Below is a small trained network, with its code and all its weights. Each question gives an input and a target symbol and asks what happens when units are switched off, that is, made to give their printed mean instead of their output.

import numpy as np


def w(rows, s, z=0):
    codes = np.array(rows[::2]) - 128.0
    scale = np.full(codes.shape[1], s)
    scale[-1] = z or s
    return codes * scale


def f(y):
    return np.maximum(y, 0)


def softmax(a):
    e = np.exp(a - a.max(-1, keepdims=True))
    return e / e.sum(-1, keepdims=True)


def log_softmax(a):
    a = a - a.max(-1, keepdims=True)
    return a - np.log(np.exp(a).sum(-1, keepdims=True))


def net(x, mask):
    ids = ['ΦΨαβδζηθλμξπστ'.index(c) for c in x.split()]
    T = len(ids)
    res = E[ids] + P[:T]
    u = 0
    for l in range(2):
        r = res
        for j in range(3):
            rows = slice(2 * j, 2 * j + 2)
            q, k, v = (r @ M[l][rows].T for M in (Q, K, V))
            z = softmax(np.where(np.tri(T) > 0, q @ k.T / 2**0.5, -1e9)) @ v
            o = O[l][rows]
            res = res + np.where(mask[u + j], z, o[:, -1]) @ o[:, :-1]
        u += 3
        y = f(res @ A[l][:, :-1].T + A[l][:, -1])
        res = res + np.where(mask[u : u + 4], y, B[l][:, -1]) @ B[l][:, :-1]
        u += 4
    return log_softmax(res[-1] @ U[:, :-1].T + U[:, -1])


Q, K, V, O, A, B = {}, {}, {}, {}, {}, {}
E = w([
[169,180,88,193],'Φ',
[134,97,194,200],'Ψ',
[75,73,178,91],'α',
[123,93,105,249],'β',
[54,101,112,170],'δ',
[73,158,27,239],'ζ',
[96,206,57,172],'η',
[98,240,146,99],'θ',
[46,142,168,58],'λ',
[206,205,178,166],'μ',
[220,116,50,68],'ξ',
[205,120,217,151],'π',
[127,164,212,138],'σ',
[13,147,97,118],'τ',
],0.011)
P = w([
[217,123,118,2],'0',
[85,175,197,102],'1',
[87,190,206,117],'2',
[93,222,212,139],'3',
[89,201,203,139],'4',
[86,194,210,117],'5',
],0.0057)
Q[0] = w([
[97,181,89,219],'0.h1',
[75,136,46,30],'0.h1',
[164,135,4,183],'0.h2',
[87,84,143,154],'0.h2',
[144,13,44,204],'0.h3',
[76,164,61,139],'0.h3',
],0.045)
K[0] = w([
[87,174,100,116],'0.h1',
[183,130,156,186],'0.h1',
[141,130,254,128],'0.h2',
[137,145,129,127],'0.h2',
[149,204,147,219],'0.h3',
[128,110,148,139],'0.h3',
],0.06)
V[0] = w([
[123,66,252,74],'0.h1',
[140,195,86,145],'0.h1',
[251,188,219,136],'0.h2',
[59,24,129,125],'0.h2',
[104,104,208,177],'0.h3',
[15,172,176,118],'0.h3',
],0.0019)
O[0] = w([
[21,71,159,85,253],'0.h1',
[211,105,120,94,115],'0.h1',
[22,98,173,12,140],'0.h2',
[55,81,112,167,97],'0.h2',
[150,65,141,247,161],'0.h3',
[161,79,147,89,248],'0.h3',
],0.0014,0.00071)
A[0] = w([
[41,185,159,163,1],'0.n1',
[54,110,234,186,14],'0.n2',
[8,60,167,226,28],'0.n3',
[95,208,215,254,194],'0.n4',
],0.0089,0.0045)
B[0] = w([
[212,83,125,193,158],'0.n1',
[154,208,1,222,178],'0.n2',
[202,169,209,14,168],'0.n3',
[66,85,119,60,255],'0.n4',
],0.0086)
Q[1] = w([
[212,156,130,205],'1.h1',
[147,128,128,135],'1.h1',
[192,66,105,253],'1.h2',
[108,126,139,108],'1.h2',
[178,89,156,168],'1.h3',
[88,168,165,19],'1.h3',
],0.067)
K[1] = w([
[3,157,205,115],'1.h1',
[65,128,175,151],'1.h1',
[20,172,214,231],'1.h2',
[119,147,176,131],'1.h2',
[81,150,156,187],'1.h3',
[234,88,46,52],'1.h3',
],0.044)
V[1] = w([
[164,117,126,149],'1.h1',
[135,129,129,128],'1.h1',
[213,137,152,198],'1.h2',
[73,150,2,149],'1.h2',
[127,75,128,138],'1.h3',
[140,248,121,106],'1.h3',
],0.026)
O[1] = w([
[164,123,107,118,85],'1.h1',
[136,124,128,117,131],'1.h1',
[235,34,76,112,2],'1.h2',
[25,186,32,106,14],'1.h2',
[82,69,141,132,100],'1.h3',
[221,247,100,133,195],'1.h3',
],0.015,0.0069)
A[1] = w([
[132,17,151,65,94],'1.n1',
[136,210,2,80,2],'1.n2',
[37,39,36,103,88],'1.n3',
[235,89,56,74,141],'1.n4',
],0.0083,0.0058)
B[1] = w([
[162,128,42,218,181],'1.n1',
[109,23,96,201,252],'1.n2',
[199,85,214,10,165],'1.n3',
[69,162,94,53,194],'1.n4',
],0.011,0.02)
U = w([
[101,101,138,165,39],'Φ',
[27,108,212,176,119],'Ψ',
[154,179,219,108,86],'α',
[75,167,129,108,123],'β',
[108,211,140,38,104],'δ',
[58,142,91,162,58],'ζ',
[136,145,109,108,86],'η',
[16,161,173,24,168],'θ',
[26,107,117,91,114],'λ',
[50,254,172,103,123],'μ',
[61,185,80,68,254],'ξ',
[91,112,148,55,147],'π',
[99,229,101,146,194],'σ',
[7,193,114,117,152],'τ',
],0.0051,0.0082)

Each question gives the input, a string of symbols that net reads in full, and the target symbol t.
The units are the heads (2 rows each of Q, K, V and O) and the neurons (one row each of A and B). Each row of codes is followed by its name. A weight is (code - 128) times the scale printed after its matrix; where a second scale follows, it is the last column's (O, A, B and U).
mask holds one flag per unit, layer by layer, with each layer's heads first. A switched-off unit (its flag False) gives its mean, the last column of its rows in O or B, instead of its output. The means were averaged over made-up inputs and are rounded, as every weight is.
A unit's drop is (log p(t) with every unit on - log p(t) with that unit switched off) / (log p(t) with every unit on - log p(t) with every unit switched off).
The circuit of an input: a set's keep is (log p(t) with only the set's units on - log p(t) with every unit switched off) / (log p(t) with every unit on - log p(t) with every unit switched off). Starting from the 12 units with the biggest drops (on a tie, the unit counted first), units are removed one at a time, each time the one whose removal leaves the highest keep (on an exact tie, the one counted first), for as long as the keep stays at least 0.8.
circuit, biggest first: the units of the circuit, biggest drop first
unit that matters most: the unit with the biggest drop
k most important neurons: the k neurons with the biggest drops, biggest first
k most important neurons of layer l: the k neurons of layer l with the biggest drops, biggest first
which heads matter: for each layer, one digit per head in row order, 1 if its drop is at least 0.15 and else 0, layers parted by /
input σ η μ, target α: circuit, biggest first	1.h2; 0.n2
input α σ β θ, target Ψ: which heads matter	000 / 011
input θ β θ, target σ: circuit, biggest first	1.h3
input α σ α Ψ τ, target Ψ: circuit, biggest first	1.h3; 1.h2
input δ σ λ, target θ: which heads matter	000 / 011
input δ σ α σ, target θ: 3 most important neurons	0.n4; 0.n3; 1.n3
input σ α λ δ π β, target α: which heads matter	000 / 010
input Φ α δ α η α, target ξ: which heads matter	000 / 010
input ζ α θ Φ λ, target λ: which heads matter	000 / 010
input η θ σ η, target ζ: which heads matter	000 / 011
input μ ζ λ, target δ: 2 most important neurons	1.n4; 0.n2
input η σ λ, target ζ: 2 most important neurons of layer 0	0.n4; 0.n3
input λ α α β, target μ: which heads matter	000 / 010
input ζ θ θ, target λ: unit that matters most	1.h2
input β δ δ α β, target π: 2 most important neurons of layer 0	0.n4; 0.n3
input β α α θ Ψ, target π: circuit, biggest first	0.n4; 1.n3; 1.h3; 1.h2
input σ δ δ, target α: circuit, biggest first	1.h2; 1.n2
input μ σ θ θ, target δ: 3 most important neurons	1.n4; 0.n2; 0.n4
input η η α, target ζ: 3 most important neurons of layer 0	0.n4; 0.n3; 0.n1
input β δ λ α μ π, target π: 2 most important neurons	1.n3; 0.n3
input α α α β, target Ψ: 2 most important neurons	0.n4; 0.n3
input β σ δ π β, target π: 2 most important neurons	0.n3; 0.n4
input Ψ δ π θ, target Φ: 2 most important neurons	0.n2; 1.n1
